Here is a tiny trained network, its code and every weight. The questions are about switching its units off for an input and a class, where a switched-off unit gives its printed mean instead of its output.

import numpy as np


def w(rows, s, z=0):
    codes = np.array(rows[::2]) - 128.0
    scale = np.full(codes.shape[1], s)
    scale[-1] = z or s
    return codes * scale


def norm(h):
    return h / np.sqrt((h * h).mean(-1, keepdims=True) + 1e-5)


def f(y):
    return y / 2 * (1 + np.tanh(0.7978845608 * (y + 0.044715 * y**3)))


def log_softmax(a):
    a = a - a.max(-1, keepdims=True)
    return a - np.log(np.exp(a).sum(-1, keepdims=True))


def net(x, mask):
    res = np.array(x, float).reshape(1, 8) / 4 @ E
    u = 0
    for l in range(4):
        y = f(norm(res) @ A[l][:, :-1].T + A[l][:, -1])
        res = res + np.where(mask[u : u + 8], y, B[l][:, -1]) @ B[l][:, :-1]
        u += 8
    return log_softmax(norm(res)[-1] @ U[:, :-1].T + U[:, -1])


A, B = {}, {}
E = w([
[127,124,126,128,127,127,128,128,126],'x0',
[89,156,83,135,120,112,115,78,175],'x1',
[125,67,133,168,212,189,200,51,144],'x2',
[92,86,156,135,53,199,86,101,124],'x3',
[252,120,121,151,72,101,118,51,124],'x4',
[96,83,164,153,146,54,100,113,111],'x5',
[156,82,102,66,169,140,57,128,162],'x6',
[136,142,183,127,131,123,132,135,196],'x7',
],0.003)
A[0] = w([
[177,149,90,165,185,89,139,174,136,43],'0.n1',
[118,159,136,85,130,109,132,90,76,6],'0.n2',
[106,139,96,111,114,118,142,112,139,28],'0.n3',
[155,129,172,125,125,139,146,162,101,115],'0.n4',
[105,124,42,96,126,136,131,95,1,42],'0.n5',
[134,162,242,81,130,122,148,119,206,64],'0.n6',
[144,167,217,135,129,136,126,134,225,78],'0.n7',
[84,126,83,93,110,113,163,97,174,94],'0.n8',
],0.0052,0.0016)
B[0] = w([
[69,92,105,35,48,155,163,40,38,203],'0.n1',
[131,121,140,127,70,117,178,158,223,50],'0.n2',
[110,149,121,140,123,123,127,104,185,64],'0.n3',
[146,83,158,112,132,127,141,153,99,170],'0.n4',
[138,63,40,207,133,95,122,209,157,241],'0.n5',
[124,72,3,162,115,116,131,174,63,242],'0.n6',
[119,87,16,177,130,116,115,141,55,255],'0.n7',
[105,164,117,136,165,152,83,76,120,153],'0.n8',
],0.0051,0.00085)
A[1] = w([
[161,174,111,64,182,42,224,139,149,7],'1.n1',
[115,210,171,215,121,127,179,130,84,12],'1.n2',
[149,111,145,203,141,141,97,164,208,128],'1.n3',
[151,176,143,139,179,118,131,138,167,37],'1.n4',
[99,93,173,148,155,15,123,103,120,37],'1.n5',
[72,63,172,118,3,215,120,103,145,42],'1.n6',
[181,206,68,87,113,222,185,160,149,103],'1.n7',
[156,135,246,106,141,130,145,152,123,61],'1.n8',
],0.0058,0.0014)
B[1] = w([
[74,114,80,80,141,96,103,52,1,228],'1.n1',
[113,39,92,30,87,101,144,128,198,200],'1.n2',
[132,141,100,120,159,107,147,97,83,157],'1.n3',
[105,114,111,111,113,154,106,95,121,69],'1.n4',
[93,79,186,209,98,176,52,134,149,220],'1.n5',
[88,123,75,74,186,31,133,66,26,247],'1.n6',
[78,43,224,226,118,96,36,119,134,251],'1.n7',
[138,122,111,145,106,178,119,148,97,124],'1.n8',
],0.0071,0.0014)
A[2] = w([
[144,100,43,168,107,149,127,142,76,56],'2.n1',
[219,191,165,126,98,130,165,85,159,52],'2.n2',
[131,253,161,93,50,99,104,180,136,1],'2.n3',
[123,48,117,132,148,90,112,138,148,127],'2.n4',
[119,193,175,124,107,184,134,97,123,67],'2.n5',
[173,113,128,72,204,155,31,125,150,37],'2.n6',
[53,190,145,96,151,195,155,189,160,42],'2.n7',
[87,200,109,156,131,82,110,60,195,80],'2.n8',
],0.0065,0.0013)
B[2] = w([
[112,180,88,122,145,107,131,169,128,229],'2.n1',
[107,202,183,162,123,77,148,104,126,120],'2.n2',
[205,48,110,48,209,105,38,169,166,186],'2.n3',
[113,191,132,156,101,151,126,161,158,251],'2.n4',
[137,57,108,149,151,124,159,110,131,77],'2.n5',
[63,102,122,134,39,82,217,137,121,193],'2.n6',
[90,247,206,132,140,51,162,126,130,149],'2.n7',
[139,147,138,106,72,255,121,177,77,196],'2.n8',
],0.0067,0.0026)
A[3] = w([
[163,103,135,122,227,183,201,76,227,56],'3.n1',
[93,134,136,176,124,158,200,101,89,123],'3.n2',
[173,177,35,160,160,141,149,189,163,63],'3.n3',
[100,86,104,72,37,109,209,145,216,65],'3.n4',
[226,153,124,149,74,109,125,72,136,139],'3.n5',
[87,152,142,118,118,110,103,149,120,254],'3.n6',
[145,85,173,139,149,68,165,174,79,111],'3.n7',
[204,160,169,79,112,254,165,206,59,67],'3.n8',
],0.0069,0.0017)
B[3] = w([
[210,90,136,55,134,80,3,203,133,149],'3.n1',
[217,160,123,82,82,66,72,173,136,229],'3.n2',
[129,131,71,189,123,119,144,159,138,185],'3.n3',
[150,73,127,96,95,141,199,127,167,170],'3.n4',
[41,179,167,124,235,155,209,165,138,194],'3.n5',
[243,106,138,169,178,154,212,61,145,252],'3.n6',
[93,170,83,124,104,183,107,68,192,210],'3.n7',
[161,191,117,121,70,211,111,66,133,139],'3.n8',
],0.0075,0.003)
U = w([
[79,111,73,76,160,74,117,31,9,134],'0',
[225,89,150,41,149,86,18,197,161,125],'1',
[78,230,226,132,212,114,219,132,163,131],'2',
[118,34,122,80,29,129,227,122,193,111],'3',
[87,59,211,254,100,158,52,114,136,99],'4',
[144,138,106,147,108,148,133,118,123,254],'5',
[129,153,21,206,135,125,136,203,142,77],'6',
[150,196,118,100,66,254,106,90,126,85],'7',
],0.0067,0.0044)

Each question gives the input, the list of numbers given to net, and the class t.
The units are the neurons (one row each of A and B). Each row of codes is followed by its name. A weight is (code - 128) times the scale printed after its matrix; where a second scale follows, it is the last column's (A, B and U).
mask holds one flag per neuron, layer by layer. A switched-off neuron (its flag False) gives its mean, the last column of its row in B, instead of its output. The means were averaged over made-up inputs and are rounded, as every weight is.
A unit's drop is (log p(t) with every unit on - log p(t) with that unit switched off) / (log p(t) with every unit on - log p(t) with every unit switched off).
The circuit of an input: a set's keep is (log p(t) with only the set's units on - log p(t) with every unit switched off) / (log p(t) with every unit on - log p(t) with every unit switched off). Starting from the 12 units with the biggest drops (on a tie, the unit counted first), units are removed one at a time, each time the one whose removal leaves the highest keep (on an exact tie, the one counted first), for as long as the keep stays at least 0.8.
units of the circuit, in order: the units of the circuit, biggest drop first
top k neurons: the k neurons with the biggest drops, biggest first
top k neurons in layer l: the k neurons of layer l with the biggest drops, biggest first
input [-6,0,2,-1,-5,-7,-4,8], class 6: top 3 neurons => [0.n7, 0.n6, 1.n5]
input [-4,7,3,6,-5,4,6,-7], class 6: top 4 neurons => [0.n5, 0.n1, 1.n2, 1.n1]
input [4,-4,0,3,2,-8,-8,-5], class 3: units of the circuit, in order => [1.n2]
input [4,-1,5,4,-3,6,2,-7], class 6: top 3 neurons => [0.n5, 1.n7, 2.n4]
input [6,-2,8,4,-6,8,3,-1], class 1: units of the circuit, in order => [3.n1, 1.n7, 1.n1]
input [-7,4,6,0,-3,-5,7,1], class 3: top 4 neurons => [2.n6, 3.n4, 1.n5, 2.n3]
input [-7,6,2,3,7,-5,-4,2], class 2: top 2 neurons => [3.n5, 2.n2]
input [-6,1,7,-6,-5,-3,0,-6], class 1: top 3 neurons => [1.n6, 3.n1, 3.n2]
input [3,-1,-6,0,-3,0,-8,7], class 3: top 2 neurons => [1.n2, 3.n4]
input [2,3,-5,-3,-7,-8,-4,3], class 4: top 2 neurons => [1.n7, 3.n5]
input [0,-4,4,-6,-7,8,-5,-4], class 4: top 2 neurons => [1.n5, 3.n5]
input [-5,-3,8,0,8,-1,3,4], class 1: top 3 neurons in layer 3 => [3.n1, 3.n2, 3.n6]
input [0,-5,4,-5,8,3,8,-1], class 2: top 3 neurons => [3.n5, 1.n2, 2.n2]
input [5,1,3,-5,6,5,4,5], class 2: units of the circuit, in order => [3.n5]
input [0,-8,-5,4,5,3,-6,1], class 7: top 2 neurons in layer 3 => [3.n8, 3.n7]
input [1,0,5,4,2,-7,4,7], class 4: top 2 neurons => [1.n7, 0.n5]
input [5,-7,-5,-3,0,0,7,6], class 3: top 2 neurons => [2.n6, 3.n4]
input [-5,1,5,6,-6,6,-3,5], class 0: top 3 neurons => [1.n6, 1.n7, 0.n5]
input [4,-1,-8,-8,3,-6,8,0], class 0: top 4 neurons => [1.n1, 3.n2, 2.n6, 1.n2]
input [-2,-5,4,-5,-4,-3,3,-2], class 0: top 2 neurons in layer 1 => [1.n1, 1.n7]
input [-2,-1,8,5,3,1,4,8], class 1: units of the circuit, in order => [3.n1]
input [6,4,-8,3,-3,-8,-8,-3], class 1: top 2 neurons in layer 2 => [2.n3, 2.n6]
input [2,8,-6,6,3,-2,8,-1], class 3: units of the circuit, in order => [2.n6, 3.n4]
input [-1,-7,-3,5,-7,-8,-8,-3], class 3: top 3 neurons in layer 1 => [1.n2, 1.n7, 1.n5]
input [-3,-3,8,3,-3,1,8,2], class 1: top 2 neurons in layer 1 => [1.n2, 1.n3]
input [4,-3,7,-7,5,6,8,-2], class 3: top 2 neurons in layer 0 => [0.n1, 0.n7]
input [-4,1,0,-4,7,-8,-7,-6], class 4: top neuron in layer 0 => [0.n7]
input [0,1,6,5,-8,-6,2,6], class 2: top 3 neurons in layer 1 => [1.n1, 1.n5, 1.n6]
